Below is a small trained network, with its code and all its weights. Each question gives an input and a class and asks what happens when units are switched off, that is, made to give their printed mean instead of their output.

import numpy as np


def w(rows, s, z=0):
    codes = np.array(rows[::2]) - 128.0
    scale = np.full(codes.shape[1], s)
    scale[-1] = z or s
    return codes * scale


def f(y):
    return np.maximum(y, 0)


def log_softmax(a):
    a = a - a.max(-1, keepdims=True)
    return a - np.log(np.exp(a).sum(-1, keepdims=True))


def net(x, mask):
    res = np.array(x, float).reshape(1, 6) / 4 @ E
    y = f(res @ A[0][:, :-1].T + A[0][:, -1])
    res = res + np.where(mask, y, B[0][:, -1]) @ B[0][:, :-1]
    return log_softmax(res[-1] @ U[:, :-1].T + U[:, -1])


A, B = {}, {}
E = w([
[28,119,165,119,214,5,172,85,44,94,252,143],'x0',
[70,8,23,109,75,149,124,228,210,65,158,215],'x1',
[149,149,96,132,151,74,64,164,200,161,179,81],'x2',
[151,165,23,65,121,55,229,69,150,171,100,182],'x3',
[99,152,32,108,112,121,72,135,31,3,192,66],'x4',
[98,115,129,30,155,190,147,118,146,144,146,71],'x5',
],0.011)
A[0] = w([
[166,160,90,143,164,78,56,135,192,171,161,54,38],'N0',
[132,128,115,16,157,192,161,139,132,146,125,38,65],'N1',
[178,172,118,141,137,142,119,105,95,144,110,87,10],'N2',
[162,157,58,94,113,97,182,94,142,139,102,136,58],'N3',
[135,125,135,142,124,207,165,90,39,113,80,150,69],'N4',
[151,164,54,108,118,114,136,116,108,151,99,128,2],'N5',
[135,126,139,169,119,184,84,138,117,125,118,92,78],'N6',
[184,160,123,139,108,160,119,116,143,151,77,102,65],'N7',
[153,134,70,117,90,172,102,152,133,110,95,127,59],'N8',
[191,156,86,249,100,65,117,151,83,111,79,153,43],'N9',
[157,186,163,130,140,115,128,90,86,155,102,74,21],'N10',
[165,134,88,122,135,102,104,148,170,133,159,108,82],'N11',
[142,112,113,112,118,176,170,138,65,106,112,174,46],'N12',
[147,159,51,118,106,140,99,123,63,75,126,85,29],'N13',
],0.012,0.005)
B[0] = w([
[118,172,153,98,55,122,207,122,69,97,26,100,222],'N0',
[129,168,111,145,109,144,26,11,160,141,164,176,241],'N1',
[77,78,97,135,97,114,124,143,176,70,130,151,197],'N2',
[165,107,181,167,148,184,85,198,83,110,142,67,243],'N3',
[114,178,146,99,62,100,175,132,103,107,55,85,223],'N4',
[128,111,194,119,129,128,66,170,91,77,150,134,195],'N5',
[175,124,159,122,147,139,82,176,79,101,149,109,204],'N6',
[96,120,128,134,189,72,192,122,99,160,177,139,231],'N7',
[96,109,96,128,174,71,185,118,102,119,186,134,231],'N8',
[116,164,108,86,122,181,43,7,167,150,169,137,230],'N9',
[133,65,39,131,142,137,137,201,168,120,157,162,249],'N10',
[94,147,121,131,95,114,153,125,137,98,61,117,184],'N11',
[118,175,102,124,91,84,129,138,151,102,64,81,197],'N12',
[164,99,181,156,171,135,192,147,184,241,100,170,234],'N13',
],0.012,0.013)
U = w([
[110,170,125,103,53,116,169,124,116,81,57,91,2],'0',
[110,43,3,119,97,162,128,195,181,61,141,165,144],'1',
[94,139,131,125,232,26,194,74,51,97,231,97,167],'2',
[122,163,128,112,110,180,62,40,155,125,153,137,29],'3',
[160,112,206,146,161,186,70,190,75,80,148,64,235],'4',
[166,111,196,151,167,167,183,144,196,255,65,158,210],'5',
],0.013,0.0028)

Each question gives the input, the list of numbers given to net, and the class t.
The units are the neurons (one row each of A and B). Each row of codes is followed by its name. A weight is (code - 128) times the scale printed after its matrix; where a second scale follows, it is the last column's (A, B and U).
mask holds one flag per neuron, in row order. A switched-off neuron (its flag False) gives its mean, the last column of its row in B, instead of its output. The means were averaged over made-up inputs and are rounded, as every weight is.
A unit's drop is (log p(t) with every unit on - log p(t) with that unit switched off) / (log p(t) with every unit on - log p(t) with every unit switched off).
The circuit of an input: a set's keep is (log p(t) with only the set's units on - log p(t) with every unit switched off) / (log p(t) with every unit on - log p(t) with every unit switched off). Starting from the 12 units with the biggest drops (on a tie, the unit counted first), units are removed one at a time, each time the one whose removal leaves the highest keep (on an exact tie, the one counted first), for as long as the keep stays at least 0.8.
units of the circuit, in order: the units of the circuit, biggest drop first
top k neurons: the k neurons with the biggest drops, biggest first
drop of u: that unit's drop, to one decimal
input [-3,2,-5,6,-1,2], class 4: units of the circuit, in order -> N3
input [-3,1,-4,7,4,-1], class 4: top 2 neurons -> N3, N5
input [2,-8,2,7,6,8], class 1: top 2 neurons -> N10, N2
input [-8,2,1,-4,-1,2], class 2: units of the circuit, in order -> N8, N7
input [-7,-5,6,6,-4,-5], class 2: top 2 neurons -> N7, N4
input [-5,5,-6,0,4,8], class 3: top 3 neurons -> N1, N0, N10
input [-8,-7,7,1,1,-6], class 2: top 2 neurons -> N7, N8
input [5,-4,6,3,1,-8], class 3: top 2 neurons -> N9, N4
input [-6,0,3,-8,-7,3], class 4: top 2 neurons -> N6, N13
input [4,0,-7,-7,-1,8], class 3: top 3 neurons -> N1, N0, N3
input [1,2,1,-5,-5,-7], class 3: top 3 neurons -> N9, N13, N3
input [8,-8,-3,-3,6,8], class 1: units of the circuit, in order -> N10, N7
input [-4,-6,4,-3,2,-2], class 1: top 2 neurons -> N10, N2
input [-5,2,2,-7,0,8], class 3: units of the circuit, in order -> N1
input [0,-6,-7,-4,-2,7], class 0: top 2 neurons -> N4, N9
input [6,6,-5,-3,-5,7], class 3: units of the circuit, in order -> N10, N7
input [8,-8,1,7,-8,-8], class 1: units of the circuit, in order -> N10, N7
input [-4,-4,-8,1,-5,1], class 0: drop of N4 -> 0.8
input [-7,7,-3,8,6,-3], class 4: drop of N3 -> 0.8
input [-2,4,6,-8,5,-8], class 3: drop of N3 -> 0.5
input [5,4,1,6,8,0], class 5: units of the circuit, in order -> N13
